Below is a small trained network, with its code and all its weights. Each question gives an input and a target symbol and asks what happens when units are switched off, that is, made to give their printed mean instead of their output.

import numpy as np


def w(rows, s, z=0):
    codes = np.array(rows[::2]) - 128.0
    scale = np.full(codes.shape[1], s)
    scale[-1] = z or s
    return codes * scale


def norm(h):
    return h / np.sqrt((h * h).mean(-1, keepdims=True) + 1e-5)


def f(y):
    return np.maximum(y, 0)


def softmax(a):
    e = np.exp(a - a.max(-1, keepdims=True))
    return e / e.sum(-1, keepdims=True)


def log_softmax(a):
    a = a - a.max(-1, keepdims=True)
    return a - np.log(np.exp(a).sum(-1, keepdims=True))


def net(x, mask):
    ids = ['αβηθξπτψ'.index(c) for c in x.split()]
    T = len(ids)
    res = E[ids] + P[:T]
    r = norm(res)
    for j in range(2):
        rows = slice(4 * j, 4 * j + 4)
        q, k, v = (r @ M[0][rows].T for M in (Q, K, V))
        z = softmax(np.where(np.tri(T) > 0, q @ k.T / 4**0.5, -1e9)) @ v
        o = O[0][rows]
        res = res + np.where(mask[j], z, o[:, -1]) @ o[:, :-1]
    y = f(norm(res) @ A[0][:, :-1].T + A[0][:, -1])
    res = res + np.where(mask[2:6], y, B[0][:, -1]) @ B[0][:, :-1]
    return log_softmax(norm(res)[-1] @ U[:, :-1].T + U[:, -1])


Q, K, V, O, A, B = {}, {}, {}, {}, {}, {}
E = w([
[59,95,221,105],'α',
[104,135,134,86],'β',
[188,69,159,254],'η',
[52,21,137,206],'θ',
[130,189,85,90],'ξ',
[25,55,133,95],'π',
[93,97,145,106],'τ',
[193,40,168,13],'ψ',
],0.019)
P = w([
[11,92,45,126],'0',
[5,115,19,108],'1',
[53,64,37,162],'2',
[92,30,38,189],'3',
[130,16,42,217],'4',
[141,16,41,228],'5',
[167,2,37,238],'6',
[180,13,34,248],'7',
],0.0049)
Q[0] = w([
[116,139,146,145],'head 0',
[130,120,116,141],'head 0',
[141,116,70,114],'head 0',
[128,125,175,70],'head 0',
[183,149,136,74],'head 1',
[202,197,68,9],'head 1',
[167,151,164,149],'head 1',
[135,252,89,246],'head 1',
],0.026)
K[0] = w([
[129,145,151,134],'head 0',
[131,108,124,107],'head 0',
[140,101,90,112],'head 0',
[90,144,133,134],'head 0',
[137,179,131,79],'head 1',
[85,213,82,75],'head 1',
[146,177,159,134],'head 1',
[85,165,131,254],'head 1',
],0.035)
V[0] = w([
[105,145,149,88],'head 0',
[124,170,241,121],'head 0',
[116,115,161,75],'head 0',
[36,131,1,242],'head 0',
[36,100,232,166],'head 1',
[162,100,63,30],'head 1',
[131,123,104,78],'head 1',
[197,72,144,209],'head 1',
],0.0096)
O[0] = w([
[151,105,121,99,160],'head 0',
[161,152,189,112,77],'head 0',
[156,80,130,108,190],'head 0',
[134,242,4,154,175],'head 0',
[131,32,93,87,146],'head 1',
[195,187,88,86,254],'head 1',
[155,155,110,120,182],'head 1',
[117,112,153,68,112],'head 1',
],0.012,0.0075)
A[0] = w([
[5,138,136,83,95],'neuron 0',
[170,111,102,77,184],'neuron 1',
[99,247,109,35,27],'neuron 2',
[178,137,44,173,6],'neuron 3',
],0.017,0.0019)
B[0] = w([
[217,130,111,117,153],'neuron 0',
[72,170,136,145,250],'neuron 1',
[160,7,154,119,218],'neuron 2',
[108,179,202,126,243],'neuron 3',
],0.021,0.011)
U = w([
[132,50,142,75,217],'α',
[90,134,253,138,9],'β',
[33,169,114,116,169],'η',
[153,160,150,43,3],'θ',
[185,161,136,166,206],'ξ',
[108,87,84,150,190],'π',
[129,119,49,77,144],'τ',
[94,101,151,221,116],'ψ',
],0.015,0.0044)

Each question gives the input, a string of symbols that net reads in full, and the target symbol t.
The units are the heads (4 rows each of Q, K, V and O) and the neurons (one row each of A and B). Each row of codes is followed by its name. A weight is (code - 128) times the scale printed after its matrix; where a second scale follows, it is the last column's (O, A, B and U).
mask holds one flag per unit, heads first, then neurons. A switched-off unit (its flag False) gives its mean, the last column of its rows in O or B, instead of its output. The means were averaged over made-up inputs and are rounded, as every weight is.
A unit's drop is (log p(t) with every unit on - log p(t) with that unit switched off) / (log p(t) with every unit on - log p(t) with every unit switched off).
The circuit of an input: a set's keep is (log p(t) with only the set's units on - log p(t) with every unit switched off) / (log p(t) with every unit on - log p(t) with every unit switched off). Starting from all 6 units, units are removed one at a time, each time the one whose removal leaves the highest keep (on an exact tie, the one counted first), for as long as the keep stays at least 0.8.
units of the circuit, in order: the units of the circuit, biggest drop first
top k neurons: the k neurons with the biggest drops, biggest first
which heads matter: for each layer, one digit per head in row order, 1 if its drop is at least 0.15 and else 0, layers parted by /
drop when u is switched off: that unit's drop, to one decimal
input τ ψ β ψ τ π, target τ: units of the circuit, in order : (neuron 3; neuron 0; neuron 2)
input ψ τ τ τ θ ξ η, target α: units of the circuit, in order : (head 1; neuron 1)
input τ β ψ τ τ τ τ ξ, target α: units of the circuit, in order : (neuron 2)
input π τ π, target τ: top 3 neurons : (neuron 0; neuron 2; neuron 1)
input τ ξ β ξ τ ψ τ θ, target α: top 2 neurons : (neuron 1; neuron 3)
input τ ψ τ ψ ψ θ, target α: which heads matter : 10
input α ψ τ, target α: units of the circuit, in order : (head 1; neuron 2)
input τ τ τ ξ, target ξ: units of the circuit, in order : (head 1; head 0; neuron 2)
input ξ τ η ψ ξ ψ ψ ξ, target β: which heads matter : 00
input η η τ θ, target π: top 3 neurons : (neuron 2; neuron 3; neuron 0)
input α η τ ξ η ξ τ θ, target π: top 3 neurons : (neuron 3; neuron 2; neuron 0)
input ξ τ ψ ξ, target β: drop when neuron 0 is switched off : 0.1
input τ τ τ ψ η, target α: drop when neuron 3 is switched off : 0.2
input ψ τ π, target α: drop when head 0 is switched off : 0.0
input β ψ τ, target α: units of the circuit, in order : (neuron 2)
